Below are the code and all the weights of a small trained network. Each question names an input and a class and asks about switching units off, where a switched-off unit gives its printed mean instead of its output.

import numpy as np


def w(rows, s, z=0):
    codes = np.array(rows[::2]) - 128.0
    scale = np.full(codes.shape[1], s)
    scale[-1] = z or s
    return codes * scale


def f(y):
    return y / 2 * (1 + np.tanh(0.7978845608 * (y + 0.044715 * y**3)))


def log_softmax(a):
    a = a - a.max(-1, keepdims=True)
    return a - np.log(np.exp(a).sum(-1, keepdims=True))


def net(x, mask):
    res = np.array(x, float).reshape(1, 5) / 4 @ E
    y = f(res @ A[0][:, :-1].T + A[0][:, -1])
    res = res + np.where(mask, y, B[0][:, -1]) @ B[0][:, :-1]
    return log_softmax(res[-1] @ U[:, :-1].T + U[:, -1])


A, B = {}, {}
E = w([
[55,131,107,55,103,201,197,132,91,32,76,132],'x0',
[129,137,160,188,110,111,55,220,96,81,107,156],'x1',
[124,140,104,150,208,137,9,83,75,132,29,218],'x2',
[107,125,68,153,72,110,86,175,102,144,178,75],'x3',
[62,132,154,198,142,226,119,53,119,72,165,128],'x4',
],0.011)
A[0] = w([
[83,144,158,136,73,150,139,185,99,2,94,126,105],'N1',
[97,127,154,131,118,190,186,97,155,95,172,122,25],'N2',
[133,120,217,119,129,145,142,137,186,173,150,81,70],'N3',
[144,120,106,150,114,116,159,121,99,124,144,167,117],'N4',
[136,131,180,199,90,69,92,169,113,162,129,73,8],'N5',
[111,126,13,101,143,65,138,124,95,153,107,91,41],'N6',
[62,131,34,117,128,189,44,135,56,91,61,178,88],'N7',
[116,134,143,119,104,151,118,161,109,45,127,117,74],'N8',
[94,132,119,160,194,203,79,89,156,117,126,138,23],'N9',
[100,147,72,100,97,141,72,114,21,112,86,132,113],'N10',
[108,137,128,122,172,173,183,82,156,93,200,148,40],'N11',
[74,112,116,114,66,218,198,73,119,131,178,50,166],'N12',
[155,130,120,128,114,159,121,121,96,128,115,126,69],'N13',
[141,128,29,76,99,35,99,124,132,154,127,72,15],'N14',
[151,128,174,218,140,101,49,115,163,163,141,102,101],'N15',
[119,129,87,42,186,110,173,88,143,145,9,213,24],'N16',
[132,129,127,114,151,180,137,133,109,119,157,73,35],'N17',
[132,113,132,97,209,153,140,111,134,174,121,140,2],'N18',
[98,139,80,122,116,189,200,73,140,77,189,52,118],'N19',
[128,146,155,207,186,173,58,43,141,162,170,145,71],'N20',
],0.011,0.0054)
B[0] = w([
[120,122,159,136,151,169,152,114,116,126,50,97,207],'N1',
[97,127,115,107,102,159,142,128,141,154,104,104,186],'N2',
[120,123,96,151,146,147,100,123,127,113,133,146,172],'N3',
[133,138,121,133,125,114,134,147,97,128,118,134,127],'N4',
[130,130,72,119,125,155,126,131,146,149,160,165,177],'N5',
[123,147,134,117,108,119,137,160,160,155,164,123,174],'N6',
[94,141,55,205,145,123,109,88,113,114,124,187,232],'N7',
[122,134,146,134,137,134,140,119,128,137,92,125,165],'N8',
[148,126,128,157,143,127,111,98,122,111,99,144,182],'N9',
[87,108,109,160,135,147,121,143,158,111,130,163,194],'N10',
[96,103,79,135,99,152,141,152,144,134,102,106,180],'N11',
[111,133,105,125,98,163,148,218,156,158,135,123,249],'N12',
[134,125,150,147,149,136,121,137,142,136,129,125,128],'N13',
[121,116,140,103,117,101,132,161,135,127,188,107,202],'N14',
[154,126,110,118,127,95,91,114,135,105,166,143,199],'N15',
[132,129,158,130,129,157,147,93,105,115,9,95,223],'N16',
[102,150,150,98,148,121,127,164,118,99,128,126,145],'N17',
[130,136,153,149,115,129,135,134,95,108,113,130,152],'N18',
[100,129,110,98,140,144,148,197,125,153,131,108,232],'N19',
[129,138,152,157,148,87,109,106,115,100,131,192,205],'N20',
],0.015,0.018)
U = w([
[204,133,254,37,144,112,176,71,126,143,31,54,1],'0',
[129,127,113,138,131,77,106,161,189,174,234,183,132],'1',
[74,122,131,137,138,227,174,160,167,149,35,118,195],'2',
[118,126,147,209,178,145,104,22,146,97,42,238,184],'3',
],0.007,0.0059)

Each question gives the input, the list of numbers given to net, and the class t.
The units are the neurons (one row each of A and B). Each row of codes is followed by its name. A weight is (code - 128) times the scale printed after its matrix; where a second scale follows, it is the last column's (A, B and U).
mask holds one flag per neuron, in row order. A switched-off neuron (its flag False) gives its mean, the last column of its row in B, instead of its output. The means were averaged over made-up inputs and are rounded, as every weight is.
A unit's drop is (log p(t) with every unit on - log p(t) with that unit switched off) / (log p(t) with every unit on - log p(t) with every unit switched off).
The circuit of an input: a set's keep is (log p(t) with only the set's units on - log p(t) with every unit switched off) / (log p(t) with every unit on - log p(t) with every unit switched off). Starting from the 12 units with the biggest drops (on a tie, the unit counted first), units are removed one at a time, each time the one whose removal leaves the highest keep (on an exact tie, the one counted first), for as long as the keep stays at least 0.8.
units of the circuit, in order: the units of the circuit, biggest drop first
k most important neurons: the k neurons with the biggest drops, biggest first
drop when u is switched off: that unit's drop, to one decimal
input [1,5,0,8,7], class 3: units of the circuit, in order => (N7)
input [5,-5,-1,5,-8], class 1: 3 most important neurons => (N14 N1 N6)
input [-4,4,-1,-7,-3], class 3: 2 most important neurons => (N12 N14)
input [-1,3,-2,-5,-6], class 0: 3 most important neurons => (N7 N12 N10)
input [8,-4,6,-3,8], class 3: 2 most important neurons => (N7 N9)
input [7,4,2,-8,5], class 3: 3 most important neurons => (N7 N9 N12)
input [-2,7,-1,7,2], class 1: 2 most important neurons => (N16 N5)
input [0,-4,1,0,-3], class 0: 2 most important neurons => (N7 N12)
input [2,2,-7,-7,-8], class 0: 2 most important neurons => (N7 N12)
input [1,-4,4,-8,-3], class 0: 2 most important neurons => (N16 N7)
input [2,-7,5,-3,-8], class 0: drop when N12 is switched off => 0.0
input [2,8,-2,-5,-2], class 0: drop when N12 is switched off => 0.3
input [-4,-6,1,-5,-3], class 0: drop when N16 is switched off => 0.1
